Below is a small trained network, with its code and all its weights. Each question gives an input and a target symbol and asks what happens when units are switched off, that is, made to give their printed mean instead of their output.

import numpy as np


def w(rows, s, z=0):
    codes = np.array(rows[::2]) - 128.0
    scale = np.full(codes.shape[1], s)
    scale[-1] = z or s
    return codes * scale


def f(y):
    return y / 2 * (1 + np.tanh(0.7978845608 * (y + 0.044715 * y**3)))


def softmax(a):
    e = np.exp(a - a.max(-1, keepdims=True))
    return e / e.sum(-1, keepdims=True)


def log_softmax(a):
    a = a - a.max(-1, keepdims=True)
    return a - np.log(np.exp(a).sum(-1, keepdims=True))


def net(x, mask):
    ids = ['βεημπσ'.index(c) for c in x.split()]
    T = len(ids)
    res = E[ids] + P[:T]
    r = res
    for j in range(3):
        rows = slice(3 * j, 3 * j + 3)
        q, k, v = (r @ M[0][rows].T for M in (Q, K, V))
        z = softmax(np.where(np.tri(T) > 0, q @ k.T / 3**0.5, -1e9)) @ v
        o = O[0][rows]
        res = res + np.where(mask[j], z, o[:, -1]) @ o[:, :-1]
    y = f(res @ A[0][:, :-1].T + A[0][:, -1])
    res = res + np.where(mask[3:19], y, B[0][:, -1]) @ B[0][:, :-1]
    return log_softmax(res[-1] @ U[:, :-1].T + U[:, -1])


Q, K, V, O, A, B = {}, {}, {}, {}, {}, {}
E = w([
[35,169,64,133],'β',
[197,168,18,147],'ε',
[160,254,42,198],'η',
[156,183,107,202],'μ',
[143,38,45,170],'π',
[219,183,114,188],'σ',
],0.014)
P = w([
[127,255,49,56],'0',
[102,169,109,244],'1',
[131,137,157,207],'2',
[125,119,150,228],'3',
[133,116,164,216],'4',
[153,116,187,199],'5',
[146,116,178,212],'6',
[134,138,132,212],'7',
],0.0081)
Q[0] = w([
[59,175,127,77],'head 1',
[151,127,109,91],'head 1',
[105,51,110,161],'head 1',
[87,16,57,99],'head 2',
[188,206,129,192],'head 2',
[117,144,226,68],'head 2',
[84,166,104,76],'head 3',
[166,87,120,194],'head 3',
[169,105,90,246],'head 3',
],0.012)
K[0] = w([
[55,162,62,73],'head 1',
[118,146,114,157],'head 1',
[94,51,92,65],'head 1',
[88,31,141,200],'head 2',
[127,252,66,91],'head 2',
[121,159,89,232],'head 2',
[129,88,129,180],'head 3',
[107,96,139,16],'head 3',
[149,161,109,34],'head 3',
],0.011)
V[0] = w([
[148,228,46,64],'head 1',
[56,162,93,116],'head 1',
[78,111,162,167],'head 1',
[155,145,60,78],'head 2',
[191,158,114,191],'head 2',
[216,254,192,65],'head 2',
[76,198,205,74],'head 3',
[180,12,152,192],'head 3',
[49,104,202,165],'head 3',
],0.0083)
O[0] = w([
[115,47,165,179,160],'head 1',
[153,82,73,122,137],'head 1',
[135,65,130,82,121],'head 1',
[83,97,110,85,188],'head 2',
[164,103,208,87,197],'head 2',
[172,2,213,43,63],'head 2',
[235,156,109,25,73],'head 3',
[67,53,141,209,1],'head 3',
[209,100,66,157,6],'head 3',
],0.0086,0.0083)
A[0] = w([
[138,95,107,166,216],'neuron 1',
[169,91,246,103,145],'neuron 2',
[14,164,188,77,36],'neuron 3',
[197,174,163,103,68],'neuron 4',
[153,126,91,141,221],'neuron 5',
[143,82,79,95,2],'neuron 6',
[136,45,121,113,5],'neuron 7',
[194,135,91,90,99],'neuron 8',
[142,139,181,134,60],'neuron 9',
[142,89,157,141,15],'neuron 10',
[160,132,210,111,34],'neuron 11',
[145,164,217,184,135],'neuron 12',
[143,117,115,92,27],'neuron 13',
[165,65,169,100,34],'neuron 14',
[85,241,101,157,26],'neuron 15',
[89,130,142,64,78],'neuron 16',
],0.012,0.0056)
B[0] = w([
[128,214,139,146,153],'neuron 1',
[183,86,132,167,181],'neuron 2',
[81,138,162,46,157],'neuron 3',
[96,186,140,143,163],'neuron 4',
[143,130,147,174,159],'neuron 5',
[157,1,132,18,125],'neuron 6',
[32,194,51,201,128],'neuron 7',
[77,210,136,93,156],'neuron 8',
[126,155,148,120,135],'neuron 9',
[93,14,122,58,128],'neuron 10',
[127,108,119,158,154],'neuron 11',
[63,145,40,134,166],'neuron 12',
[56,130,204,97,127],'neuron 13',
[147,96,124,168,148],'neuron 14',
[165,37,191,90,250],'neuron 15',
[49,171,96,148,134],'neuron 16',
],0.008,0.018)
U = w([
[160,53,133,104,141],'β',
[72,141,42,178,254],'ε',
[43,79,179,2,90],'η',
[151,177,122,87,76],'μ',
[149,102,188,66,45],'π',
[174,116,126,138,94],'σ',
],0.0087,0.0042)

Each question gives the input, a string of symbols that net reads in full, and the target symbol t.
The units are the heads (3 rows each of Q, K, V and O) and the neurons (one row each of A and B). Each row of codes is followed by its name. A weight is (code - 128) times the scale printed after its matrix; where a second scale follows, it is the last column's (O, A, B and U).
mask holds one flag per unit, heads first, then neurons. A switched-off unit (its flag False) gives its mean, the last column of its rows in O or B, instead of its output. The means were averaged over made-up inputs and are rounded, as every weight is.
A unit's drop is (log p(t) with every unit on - log p(t) with that unit switched off) / (log p(t) with every unit on - log p(t) with every unit switched off).
The circuit of an input: a set's keep is (log p(t) with only the set's units on - log p(t) with every unit switched off) / (log p(t) with every unit on - log p(t) with every unit switched off). Starting from the 12 units with the biggest drops (on a tie, the unit counted first), units are removed one at a time, each time the one whose removal leaves the highest keep (on an exact tie, the one counted first), for as long as the keep stays at least 0.8.
units of the circuit, in order: the units of the circuit, biggest drop first
most important unit: the unit with the biggest drop
k most important neurons: the k neurons with the biggest drops, biggest first
heads that matter: for each layer, one digit per head in row order, 1 if its drop is at least 0.15 and else 0, layers parted by /
drop of u: that unit's drop, to one decimal
input η π π ε, target π: units of the circuit, in order => (head 2)
input π ε π σ π ε, target ε: 2 most important neurons => (neuron 15; neuron 12)
input ε π β π σ, target η: units of the circuit, in order => (head 3; neuron 3; head 1)
input π σ π β π π σ, target ε: 2 most important neurons => (neuron 12; neuron 15)
input σ π μ π π η, target β: heads that matter => 010
input ε η β β β β π σ, target η: heads that matter => 001
input β π π π σ β, target ε: heads that matter => 101
input ε ε β η π β β μ, target η: heads that matter => 001
input π μ β β β η μ, target ε: 2 most important neurons => (neuron 15; neuron 12)
input σ π π β η π μ, target β: 2 most important neurons => (neuron 2; neuron 14)
input η β β π η π π μ, target π: heads that matter => 011
input β σ π, target μ: units of the circuit, in order => (head 3; neuron 8; head 1)
input β ε σ η η, target μ: 2 most important neurons => (neuron 8; neuron 4)
input π μ β σ π μ, target ε: most important unit => neuron 12
input β μ π π β ε, target μ: 2 most important neurons => (neuron 15; neuron 8)
input σ π π π ε, target β: drop of neuron 11 => 0.1
input ε π π ε, target η: drop of head 3 => 0.6
input β π σ ε σ σ π π, target μ: drop of head 3 => 0.8
